Below are the code and all the weights of a small trained network. Each question names an input and a class and asks about switching units off, where a switched-off unit gives its printed mean instead of its output.

import numpy as np


def w(rows, s, z=0):
    codes = np.array(rows[::2]) - 128.0
    scale = np.full(codes.shape[1], s)
    scale[-1] = z or s
    return codes * scale


def f(y):
    return y / 2 * (1 + np.tanh(0.7978845608 * (y + 0.044715 * y**3)))


def log_softmax(a):
    a = a - a.max(-1, keepdims=True)
    return a - np.log(np.exp(a).sum(-1, keepdims=True))


def net(x, mask):
    res = np.array(x, float).reshape(1, 5) / 4 @ E
    y = f(res @ A[0][:, :-1].T + A[0][:, -1])
    res = res + np.where(mask, y, B[0][:, -1]) @ B[0][:, :-1]
    return log_softmax(res[-1] @ U[:, :-1].T + U[:, -1])


A, B = {}, {}
E = w([
[144,116,128,120,120,148],'x0',
[92,67,95,254,71,161],'x1',
[149,250,211,182,75,187],'x2',
[96,152,128,147,140,77],'x3',
[209,87,218,201,252,139],'x4',
],0.0094)
A[0] = w([
[171,168,231,198,149,172,118],'neuron 0',
[87,64,78,42,63,76,166],'neuron 1',
[160,50,161,64,216,77,194],'neuron 2',
[102,254,103,115,20,189,142],'neuron 3',
[113,184,163,55,99,109,191],'neuron 4',
[133,14,111,183,158,139,131],'neuron 5',
[115,158,155,189,194,128,140],'neuron 6',
[54,45,5,58,119,107,181],'neuron 7',
[199,176,175,191,147,133,94],'neuron 8',
[166,116,122,105,125,88,87],'neuron 9',
[68,70,108,248,50,155,192],'neuron 10',
[107,54,100,224,123,135,168],'neuron 11',
[192,205,156,19,171,107,255],'neuron 12',
[92,32,154,128,225,114,119],'neuron 13',
],0.0084,0.0067)
B[0] = w([
[203,131,46,116,40,50,215],'neuron 0',
[180,230,77,141,110,101,219],'neuron 1',
[140,98,159,67,244,91,212],'neuron 2',
[51,168,215,120,83,255,211],'neuron 3',
[131,253,117,123,162,146,184],'neuron 4',
[112,53,122,189,135,161,190],'neuron 5',
[166,106,89,141,136,115,175],'neuron 6',
[220,119,57,138,94,39,247],'neuron 7',
[142,148,60,120,100,71,184],'neuron 8',
[112,105,136,122,89,133,128],'neuron 9',
[88,16,132,166,32,126,230],'neuron 10',
[109,12,78,172,119,148,199],'neuron 11',
[165,221,148,85,206,102,230],'neuron 12',
[76,88,182,165,216,116,184],'neuron 13',
],0.0086,0.013)
U = w([
[221,196,83,102,136,92,253],'0',
[170,72,75,146,15,94,184],'1',
[88,74,219,50,231,107,172],'2',
[54,39,115,202,197,179,3],'3',
[48,224,197,98,152,201,102],'4',
[1,111,191,138,24,195,35],'5',
],0.0073,0.0015)

Each question gives the input, the list of numbers given to net, and the class t.
The units are the neurons (one row each of A and B). Each row of codes is followed by its name. A weight is (code - 128) times the scale printed after its matrix; where a second scale follows, it is the last column's (A, B and U).
mask holds one flag per neuron, in row order. A switched-off neuron (its flag False) gives its mean, the last column of its row in B, instead of its output. The means were averaged over made-up inputs and are rounded, as every weight is.
A unit's drop is (log p(t) with every unit on - log p(t) with that unit switched off) / (log p(t) with every unit on - log p(t) with every unit switched off).
The circuit of an input: a set's keep is (log p(t) with only the set's units on - log p(t) with every unit switched off) / (log p(t) with every unit on - log p(t) with every unit switched off). Starting from the 12 units with the biggest drops (on a tie, the unit counted first), units are removed one at a time, each time the one whose removal leaves the highest keep (on an exact tie, the one counted first), for as long as the keep stays at least 0.8.
units of the circuit, in order: the units of the circuit, biggest drop first
unit that matters most: the unit with the biggest drop
top k neurons: the k neurons with the biggest drops, biggest first
drop when u is switched off: that unit's drop, to one decimal
input [1,4,2,-5,8], class 1: unit that matters most	neuron 0
input [-2,5,4,6,-1], class 5: units of the circuit, in order	neuron 7; neuron 3
input [1,-5,-2,-8,1], class 2: units of the circuit, in order	neuron 0; neuron 2
input [-3,7,-5,-5,1], class 3: top 4 neurons	neuron 0; neuron 5; neuron 13; neuron 11
input [1,-8,0,-6,4], class 2: top 2 neurons	neuron 2; neuron 7
input [8,7,5,3,0], class 5: top 3 neurons	neuron 7; neuron 3; neuron 1
input [1,0,-5,6,3], class 2: top 2 neurons	neuron 2; neuron 10
input [1,-3,7,-2,0], class 4: top 3 neurons	neuron 3; neuron 7; neuron 1
input [1,4,-8,2,1], class 3: top 3 neurons	neuron 13; neuron 0; neuron 5
input [2,-6,-1,-4,8], class 2: top 4 neurons	neuron 2; neuron 13; neuron 7; neuron 1
input [-8,2,-5,-4,5], class 3: top 3 neurons	neuron 5; neuron 12; neuron 11
input [-1,3,-6,4,2], class 3: top 2 neurons	neuron 13; neuron 0
input [8,0,-6,0,-3], class 0: top 2 neurons	neuron 10; neuron 1
input [-4,-7,8,-3,-2], class 4: units of the circuit, in order	neuron 3
input [-3,3,7,-6,-3], class 5: drop when neuron 3 is switched off	0.1
input [-3,-1,-6,-5,7], class 2: drop when neuron 2 is switched off	0.7
input [3,0,4,-7,-5], class 4: drop when neuron 6 is switched off	0.0
